Moves between nodes:
z849 gu z281
z849 za z496
z849 le z581
z849 ku z417
z264 ra z748
z264 gu z77
z264 za z704
z264 le z293
z327 ra z856
z327 gu z779
z327 za z882
z327 le z216
z845 ra z291
z845 gu z963
z845 za z856
z845 le z899
z845 ku z779
z779 ra z845
z779 gu z562
z779 za z327
z779 le z862
z452 ra z997
z452 gu z119
z452 za z996
z452 le z845
z452 ku z770
z882 ra z393
z882 gu z327
z882 za z246
z882 le z442
z585 ra z119
z585 gu z293
z585 za z770
z585 le z562
z821 ra z902
z821 gu z748
z821 za z474
z821 le z119
z821 ku z704
z246 ra z369
z246 gu z882
z246 za z562
z246 le z846
z856 ra z227
z856 gu z845
z856 za z393
z856 le z623
z856 ku z327
z712 gu z227
z712 za z239
z712 le z281
z712 ku z393
z393 ra z712
z393 gu z856
z393 za z369
z393 le z82
z393 ku z882
z291 gu z596
z291 za z227
z291 le z228
z291 ku z845
z899 ra z228
z899 gu z511
z899 za z623
z899 le z474
z899 ku z862
z533 gu z319
z533 za z997
z533 le z596
z533 ku z119
z726 ra z511
z726 gu z846
z726 za z862
z726 le z704
z296 gu z466
z296 za z102
z296 le z142
z296 ku z956
z511 ra z496
z511 gu z417
z511 za z899
z511 le z821
z511 ku z726
z770 ra z452
z770 gu z585
z770 za z914
z770 le z779
z591 ra z956
z591 gu z88
z591 za z77
z591 le z914
z237 ra z754
z237 gu z996
z237 za z389
z237 le z393
z237 ku z544
z544 ra z237
z544 gu z914
z544 za z293
z544 le z882
z748 ra z581
z748 gu z644
z748 za z821
z748 le z389
z748 ku z264
z914 ra z996
z914 gu z770
z914 za z544
z914 le z327
z496 gu z849
z496 za z228
z496 le z902
z496 ku z511
z963 ra z596
z963 gu z369
z963 za z845
z963 le z511
z963 ku z562
z754 gu z142
z754 za z319
z754 le z712
z754 ku z237
z577 gu z228
z577 za z281
z577 le z296
z577 ku z623
z466 gu z902
z466 za z296
z466 le z997
z466 ku z474
z862 ra z899
z862 gu z726
z862 za z216
z862 le z88
z239 gu z712
z239 za z596
z239 le z849
z239 ku z369
z281 gu z577
z281 za z849
z281 le z102
z281 ku z82
z581 gu z102
z581 za z902
z581 le z319
z581 ku z748
z293 ra z389
z293 gu z544
z293 za z585
z293 le z246
z227 gu z291
z227 za z712
z227 le z577
z227 ku z856
z369 ra z239
z369 gu z393
z369 za z963
z369 le z417
z369 ku z246
z88 ra z474
z88 gu z704
z88 za z591
z88 le z770
z997 gu z533
z997 za z142
z997 le z291
z997 ku z452
z102 gu z296
z102 za z581
z102 le z754
z102 ku z644
z644 ra z102
z644 gu z956
z644 za z748
z644 le z237
z644 ku z77
z704 ra z821
z704 gu z264
z704 za z88
z704 le z585
z623 ra z577
z623 gu z899
z623 za z82
z623 le z956
z623 ku z216
z442 ra z82
z442 gu z216
z442 za z846
z442 le z77
z596 gu z239
z596 za z291
z596 le z496
z596 ku z963
z996 ra z142
z996 gu z452
z996 za z237
z996 le z856
z996 ku z914
z474 ra z466
z474 gu z821
z474 za z956
z474 le z452
z474 ku z88
z119 ra z533
z119 gu z389
z119 za z452
z119 le z963
z119 ku z585
z417 ra z849
z417 gu z82
z417 za z511
z417 le z748
z417 ku z846
z228 gu z496
z228 za z577
z228 le z466
z228 ku z899
z82 ra z281
z82 gu z623
z82 za z417
z82 le z644
z82 ku z442
z902 gu z581
z902 za z466
z902 le z533
z902 ku z821
z389 ra z319
z389 gu z237
z389 za z119
z389 le z369
z389 ku z293
z142 gu z997
z142 za z754
z142 le z227
z142 ku z996
z216 ra z623
z216 gu z862
z216 za z442
z216 le z591
z77 ra z644
z77 gu z591
z77 za z264
z77 le z544
z956 ra z296
z956 gu z474
z956 za z644
z956 le z996
z956 ku z591
z846 ra z417
z846 gu z442
z846 za z726
z846 le z264
z319 gu z754
z319 za z533
z319 le z239
z319 ku z389
z562 ra z963
z562 gu z246
z562 za z779
z562 le z726

The rows follow the links: the fewer symbols apart two nodes are, the more alike their rows tend to be.

Each row is also shifted at random along 3 hidden directions that mean nothing.

Some nodes, each with a row of numbers:
z862 -> [-12   5  14  -2  -2   2  18  -6  30 -11 -27 -12  -2  15  19 -19  19 -15  17 -23   0 -17   7  -3 -15  10  -3 -17  11  -5  24 -17  11   5   3  -1   3 -29 -10 -13 -43  29  -6]
z997 -> [-17  17 -21  12  20 -22  -8  25 -20   5  -3  10   4 -30 -25  36  -9   0 -17  12   4  15  31  26   2  -9  30  27  10  16 -13 -21  11  32  10 -10  13 -19   6   9   0  -3  -4]
z82 -> [-63 -40  19 -27 -32  36  11 -52  25 -10 -20   2  -5  33  46 -19  26  -6 -16 -27   1  13  -7 -28  -2 -27 -25   1 -23   1  -6   8 -10 -17 -56 -12 -16  36  -7   2 -22 -13   9]
z119 -> [-110    9  -19   31   32  -28    7    4  -12   15   15   -5   21   -4  -35   -8   -6    6    1   30    1  -15   11   11    1   23   12   -3    1   -1  -21   32  -19   -8   22   12  -12    7    5   -8   21    0   22]
z849 -> [ 27 -34   3 -16 -39  27   9   3  18 -13  24   2 -16  10  40 -14   6  -5 -33  13 -10   8 -24   4   8 -17  -3  12 -12 -17 -35 -14   2  30 -40 -17 -15  27   2   0   4 -15 -10]
z496 -> [ 31 -47  -6  -7 -22  21 -11  -1  15 -30  35  -3 -11  20  10 -25  21   0 -29  28 -10  -4  -2  10   9  -5   3  11  -7 -31 -37 -23  -3  13 -29 -11  -6   2  10   3 -26 -15  19]
z845 -> [-50   3  13  18   4   9  28  -5  16  13 -44 -11  33  -4 -17 -10  21  -8 -19  -5  -7   6  28   7  -7  -7  15  13  -8  10 -24  12 -28  12 -20  -5 -15  12  -7  -3 -35  18  20]
z748 -> [-35  23 -23  14  -7 -12 -19  13 -27 -25   4  -8 -12 -12  27 -18 -17  19  16 -12   8   4 -36  -4   1   2  -4 -20  14 -12   6  14  28  10  29 -25   3   0   2   6  54  -3   9]
z779 -> [ 34  25  10  25  32 -15   7  16   2   9 -34 -13  18 -16  -6   4  11  -6  21  -9  -2 -23  23   7 -24  21  16 -20  15   6  32  13   7   0  31  11   1 -34 -21  -9 -24  20 -15]
z704 -> [-54 -54   2 -37   4  26  57 -32  34 -16  14  27 -19  59  13 -60  13 -38  27  -5   1   2 -24 -17  -1  19 -39  10  -4 -27 -20 -10 -21 -18 -19  18  -2 -12  12 -23 -43  22  24]
z466 -> [-84  17 -14  14  -2 -25 -33  22  -5 -29   6  -6  -6 -32  -4  18  -7  -6 -22  -5  -4   5  26  25   5 -19  31  17  16  -7  -2 -36  26  36  21 -19  24 -26  12  20  -7   3  -3]
z712 -> [130 -34  -1 -18   5  26 -18 -12  -8  18  16  16  -8  -3   4  18   3   9 -39   9  -4  19   5  -8   5 -24  -4  10 -18  13 -28 -10 -14  -7 -26  -9 -10  28  -5  10   4 -26  -6]
z902 -> [-64 -39 -10 -19  -6   6  -3  -3   9  -4  53  23  -4  15  -4 -23   0 -14 -19  29  -2  -4   8   4  24  -5  -4  32 -14 -18 -47 -21 -17  19 -32   1  -2   7  20  -5 -20  -3  14]
z142 -> [-41 -12   2 -16 -15   3  25   8  -2  19   6  24  -2   1 -32  32 -10 -12 -22  22   3  34   2   7  11 -23   6  41 -15  14 -20 -30 -22   0 -35   8   2  14  21  14  -3  -7  -4]
z474 -> [ 17  28  -5   4  19 -10 -27  -3   3  -1  -2  22  15  -8  -9 -43 -25  -8   2 -25   2  -8  30 -13  13 -27 -14  12 -14 -13 -20   3 -11  14  -3  -4  16  10  26  12 -11  43  46]
z511 -> [138 -55 -21  10 -21  19  -1 -17  17 -65 -25 -24 -28  54  11 -62  34   2   5 -25   1  38 -43  16  -6  17 -19 -29  20 -42 -13 -26  12  -5 -13 -30  -5  -9  22   7 -17 -16  53]
z562 -> [ -2  12  16   1  33   0  16  -1  19  50  33   3  39   2  -9 -27   9  -1   9  31  -2 -69  32  -8   9  33  -5  -1 -21  -5  -9  40 -39 -14   4  36 -23  13 -19 -29 -21  20  -2]
z581 -> [-13  16 -14   4  -8 -10 -33  18 -14  -4  47  15 -10 -19  17   3 -30   9 -13  20   1  -8 -12   6  20 -13   6   9  -4 -10 -26  -1  17  31  10 -19   5   5   0   6  43  -6 -18]
z281 -> [-64   4  -1  -1 -21  -1 -43  -2   2   1  22 -10   0 -26  23  42   4  25 -31  13 -17 -14  19   0   3 -23  14   0  -4   9   0  -2  23   7  -9 -10  -2  10 -18  15   2 -22 -34]
z996 -> [ 16  -2   2   9  -2  -9  22   0 -14  -5 -38   0  -4  12 -34  17  -5  -3  11 -15  14  58 -26  11  -2 -16 -14   5   4  13   9  -9 -19 -26  -9   2   7   5  32  20   4   0  18]
z596 -> [-45 -35  -5   7 -15   3  15   5   3 -12  10 -16   1   7  -8   6  36   0 -35  36 -14  18   6  31  -1  16  27   8   0  -4 -24 -10   1  15 -17  -3 -12  -7   3   0 -15 -30   4]
z821 -> [-20 -39 -27   7  -6  -1  11 -18   4 -50  -4  -1 -23  44  -3 -51   8 -10  13 -11   4  32 -38  10  -2   6 -16 -10  15 -32 -21 -14   3  -3  -3 -18   2 -11  25   8  -1  -6  49]
z228 -> [ 77 -17   5 -16  -3  13 -19   1  20  -2  20  12   4  -8   5 -22   1 -10 -44   4  -2  -8  34   5  19 -30  -1  26 -20 -14 -37 -26 -11  32 -40 -14   1   8  16   8 -34  21   9]

The symbols that take the first to the second take the third to the fourth, perhaps in another order. What is the fourth?
Answers are names.
[-86  25  11  -3  22 -14   7  -2  13   3  -7  17   7  -2   0 -17 -14 -21  31 -15  -3 -31  22 -10  -3   4  -1   7  -2   0  16  -6   1   9  19  13  13 -28  -6 -10 -25  40   0]
: [-19  28 -16  21   9 -25 -28   5  -7 -24 -24   0   2 -10 -10 -23 -19  -4  14 -25   2   5  12   9   3 -13   8  -4  16 -11   5  -9  15  19  25 -24  19 -17  17  22  -5  32  32]
:: [ 40  -5   9  -3   0  14 -12 -18  28  -8 -23   2  27  13  12 -49   4 -15 -10 -18  -4 -13  22 -13  13 -25 -13   8 -22 -19 -33   3 -30  20 -39 -12   3  22  10   7 -42  34  43]
: z228

[-61  33 -12  16  11 -27 -19   3  -3 -23 -20  -1  10 -15  -1 -18 -18  -4   7 -28   7  -9  21   4   2 -13   7   0   9  -3  -1 -11   6  17  18 -17  18  -7  18  18  -5  31  29]
: [-54  51  -9  14  25 -29 -59  31 -11  26  58  16  27 -49 -15   9 -41  11 -24  24  -6 -48  66   2  26 -19  25  23 -15   4 -25   0  -2  36  16   4  20   4   5  16   2  23  -2]
:: [ 21  15  -8  22 -28  -2 -15   8   0 -30  -9 -34   0   3  42 -10   2  25   6 -19   1  -2 -33   7   3   7   3 -30  10 -20   5  18  27  18   9 -28  -3   6  -9   3  33  -8  -3]
: z849

[ 27  10  17  -5  -7   7   9  -1  12  -1   7  -9  -3   7  37 -29   6   2  25  -4  -4 -27 -24 -11  -8  22  -3 -30   6 -17  23  14  17   5  17   4 -12  -5 -21 -27  11  18 -21]
: [ 42  42  35  -4  33 -10 -22   4  24  46  24   7  35 -24   2 -38 -25   3  14  -3  -4 -81  65 -20  21   1  -5  -1 -34  -5   3  25 -34   5  -1  25   7  10 -15 -10 -28  56   0]
:: [ 26  12  -6   3  55 -17 -31  23 -19  61  83  36  42 -36 -48  -6 -35  10 -33  56   1 -55  57  -2  37  -3   9  41 -34  -2 -55  35 -46  18  -1  25   3  39   5   5  10   4  18]
: z142

[-39  -1  17   2   7  -3   3  -6  29  -2  22 -15  13  15   7 -30  14   0  12   8  -4 -57  17  -2   4  36 -10 -17  -9 -20  12  18 -10  -7   7  15  -9 -16 -13 -21 -24  13  -1]
: [ 61  25 -15   4  14  -8 -27   8 -20   7  36  13  -4 -11  19 -39 -48  18  10  -3   6 -16 -17 -19  22  -8 -22 -10 -14 -16 -19  29   5  13  16  -8   8  35   8   5  52  19  14]
:: [ -9  26  14  18 -10   1   0  14   3  11 -46 -40  24 -16 -21  34  14  23  -3  -7   0  10   7  10  -8   1  14  -7   0  15  35   7 -21 -15  -3  10  -2  12   7  18  -1 -10   3]
: z228

[139 -62  -6  -6  -7  22  54 -23  14 -39 -42 -12 -37  62   3 -33  40 -21  24 -20   4  40 -45  13 -29  45 -10 -19  30 -24   7 -22   9 -21   3  -4 -10 -38   4 -17 -28 -14  18]
: [  6  58  -2  28  31 -37 -43  19 -16  -4  -6  -5   0 -30  -4  -2 -27  10  33 -15   6 -42  30  -3  -8  12   9 -26  27   4  40   1  24   2  59   6  28 -42  -5   3   7  38  -2]
:: [-70   0  -4 -15   2  -3 -38 -12 -12  12  39  25  -7 -31   5  21 -19  13 -27  12  -1 -12  13 -13  16 -31  -4  20 -11   6 -15  -6   8   4 -14  -4   9  24  -1  13  16 -19 -17]
: z239

[-134   39    4    4   29  -25  -12    6    2   14   39   10   19  -12    0  -19  -11   -3   28   22    4  -69   24   -9   11   32    5  -13   -3   -7   15   24   -1   -9   40   31    6  -16  -14  -21   -9   24   -6]
: [ 63 -18   6   3  27  -3  29  -5  16  16   4 -11   7  21 -11 -28  12  -3  15  15  -3 -27   0   0 -12  41  -6  -6   2 -13   1  18 -14 -20   9  20  -9  -7 -16 -28 -19   9   0]
:: [110 -20  17 -16  20  31 -10 -32   1  47   2  13  18   5  -6 -13  -7   7 -17  -2  -7  -5  15 -36   3 -20 -29   3 -35  16 -37  40 -48 -24 -41   4 -23  63 -17  -3   6  -6  15]
: z644

[-10  -1   5   4   0  12  -1 -20 -11  19 -33 -16  14 -10   2  24  18  10 -14 -14  -9   2   1  -6 -15  -6  -6 -12 -13  27  -4  28  -6 -20 -15 -10 -18  38 -22   5  11 -27  -3]
: [ -9  -9  -1  -9 -27   0 -15   7   6 -20  11  13 -17  -2  -9  26 -19  -1 -16  -4   6  29  -6   9  20 -33   1  25   2  -7   5 -39   4   7 -18  -1  24  -1  30  28  -2 -14  -1]
:: [ 58  24  31  -8 -15   2 -15  -1  24   4  -5 -15   4 -12   5  -1 -10   6  21 -18   6 -27   9 -12   3   3 -14 -15  -8  -1  48  -1 -11 -20   1  24  10 -12   0   5 -22  25  -9]
: z452

[ -3   1  -8  -3   6  -7 -23   8   3  -1  25  26   3 -12 -12 -11 -21 -11 -21   5  -3  -6  30  -3  19 -33   2  32 -17  -4 -34 -35  -3  31 -12  -8  16   5  20   6 -18  19  13]
: [  9   1 -30  10  16 -17 -43  15  -9 -21  53  12  -8 -12 -12  -5 -16  16 -11  26   6 -10   5  19  16   0   7   2   7 -18 -23 -18  17  15  20  -5  14 -12  15   8  11 -13  10]
:: [-98  64  16  40 -33 -28 -43  24   8 -25 -26 -61  23 -41   7  45  -1  45   5 -15  -4 -18  12  14   3  -1  26 -36  13   6  73   4  26 -13  14   5  19 -10   4  33  16  -9 -11]
: z899

[-16  17  -4  -4   2 -16 -22 -15 -12 -11  -4   4 -30  -3  20  15 -11  14  37 -32   7 -10  -6 -19 -20   6 -13 -31  20  13  48   3  33 -27  35   3   9 -24 -11  -3  19   3 -24]
: [-26  24  15 -16  10  -2   9   2   0  34  44  30   1   0  22 -31 -28  -3  22   6   5 -47  -7 -28  14   7 -20  -5 -24 -10   5  29  -8   2  13  18  -1  11 -12 -32  10  30  -8]
:: [-20  46  12  12  18 -13   9  27 -11  35  15 -18  21 -22   9   9   0  17  18  16  -4 -49   5   1  -9  42  18 -21   0  10  21  45   5   5  34  19 -24  -1 -42 -26  22   9 -40]
: z562

[ 11 -36  -9   0  -6   7   9  -3   6  -2  25  -4   3   0  -8   1  27  -1 -35  34 -10   4   6  21   8  14  16  18  -1 -10 -36  -6  -8  16 -21  -3 -23  -5   9  -7 -15 -32   7]
: [-16   7  21   6 -44  10  -7  -5  35 -22 -36 -28   7   5   8   5  14   5  -1 -22   3  11 -14   0   9 -15 -10  -6 -12  -7  31  -5 -19 -17 -32   3   6  13  19  24 -23   5   9]
:: [-60  16  -7  12  32 -13  14   3   0  17 -23  12  29 -10 -34  -9  -9 -19   1  -8   1   9  23   4   2 -10  11  15  -6   8 -28   8 -26  13  -2  -2  -1  15  11  -1  -6  28  30]
: z882

[ 23  -7   2   4   3  10 -23   3 -16  21  16   0   2 -24   3  45   9  17 -34  22 -13   2  24   7  -2 -22  14  12 -10  23 -14   3   5   1  -6  -8 -11  23 -21   8  10 -32 -28]
: [-118  -13   17   -6  -49   17    0   17   28  -20   -3  -21   -5   -4   13   33   20   -1  -29   10  -12   12   -2    8    9  -19   19   17   -8    2   11  -37    4   12  -39    0    8   -6   13   15  -24  -20  -15]
:: [132  11  -3   3  19   0 -31  26 -23  41  53   3  22 -35   2   4 -20  17 -34  33  -3 -27  13  10  17  -6  15  15 -28   2 -31  35 -18  22  -1  -3 -11  38  -9   1  36  -4 -17]
: z281

[-20  22  21  -8  17  20  13   5   1  73  35   4  62 -17   2 -21 -14   8 -24  36  -5 -55  21 -20  22   6  -4  14 -52   4 -44  80 -56  12 -29  10 -35  73 -23 -20  22  24  -2]
: [  5 -34  -2 -11 -15  22  -2 -11   2  11   1   0  -4  -5   9  29  21   1 -39   8  -9  20  -1  -6  -6 -19   3  16 -12  19 -22 -12  -5  -3 -28 -13 -19  16 -12   5  -3 -33 -18]
:: [-19   1  -6  -4  32 -11  18   1  -4  19  23  13   3  10 -23 -15  -3  -7  23  16   6 -21   6  -4  -6  33  -5  -9   7   4  -2  20 -14 -19  30  25  -4 -16 -11 -25  -2   8   8]
: z389

[ -8 -30  -9 -25  -1  15  34   4  -4  19  30  27 -10   6   1   4  -3 -22 -23  28   3  23 -20  -2  14 -23   2  36 -20  -5 -53   6 -16  26 -26 -10 -10  25   6  -7  14 -14  -3]
: [  2 -31 -20  19 -16  -5   6  16   3 -35  -4 -27  -8   4  -6  16  37   4 -27  29  -8  29 -13  42 -10  21  37  -2  28  -9 -19 -29  19  13   1 -20 -11 -20   8   1   0 -44   3]
:: [-26   2   6  12 -26   0  -5  19   4  -6 -17 -26   2 -27 -14  56  12  11 -27  15  -5  23   6  26   1  -7  25  12  10  20  19 -20  -2   7  -9  -4  -1  -4  11  13  -3 -28 -17]
: z281

[ 13  20 -24  26  12 -24 -56  17 -52  -9   8  -1 -20 -48 -15  69 -10  31 -14   9   3  17   4  18  -8  -5  28 -13  25  27   8 -14  48  -6  45 -16   5 -17 -13  18  47 -40 -26]
: [ 17 -24 -21  -9   9  -6  16   6  -1  -2 -12  20  -5   0 -22   9  -1 -30 -25   9  -2  41  12  22  -1 -17  13  34   4   0 -37 -40   0  30 -15 -19   2 -12  21   9 -21   4  12]
:: [-41  37  14   6  -1 -12 -37   4  -4   2   2   1  19 -15 -14   5 -33  15   7 -16   9  -8  11  -9  27 -24 -22   0 -17   2  24   7 -16 -14  -4  21  23  26  28  33  17  17  24]
: z821

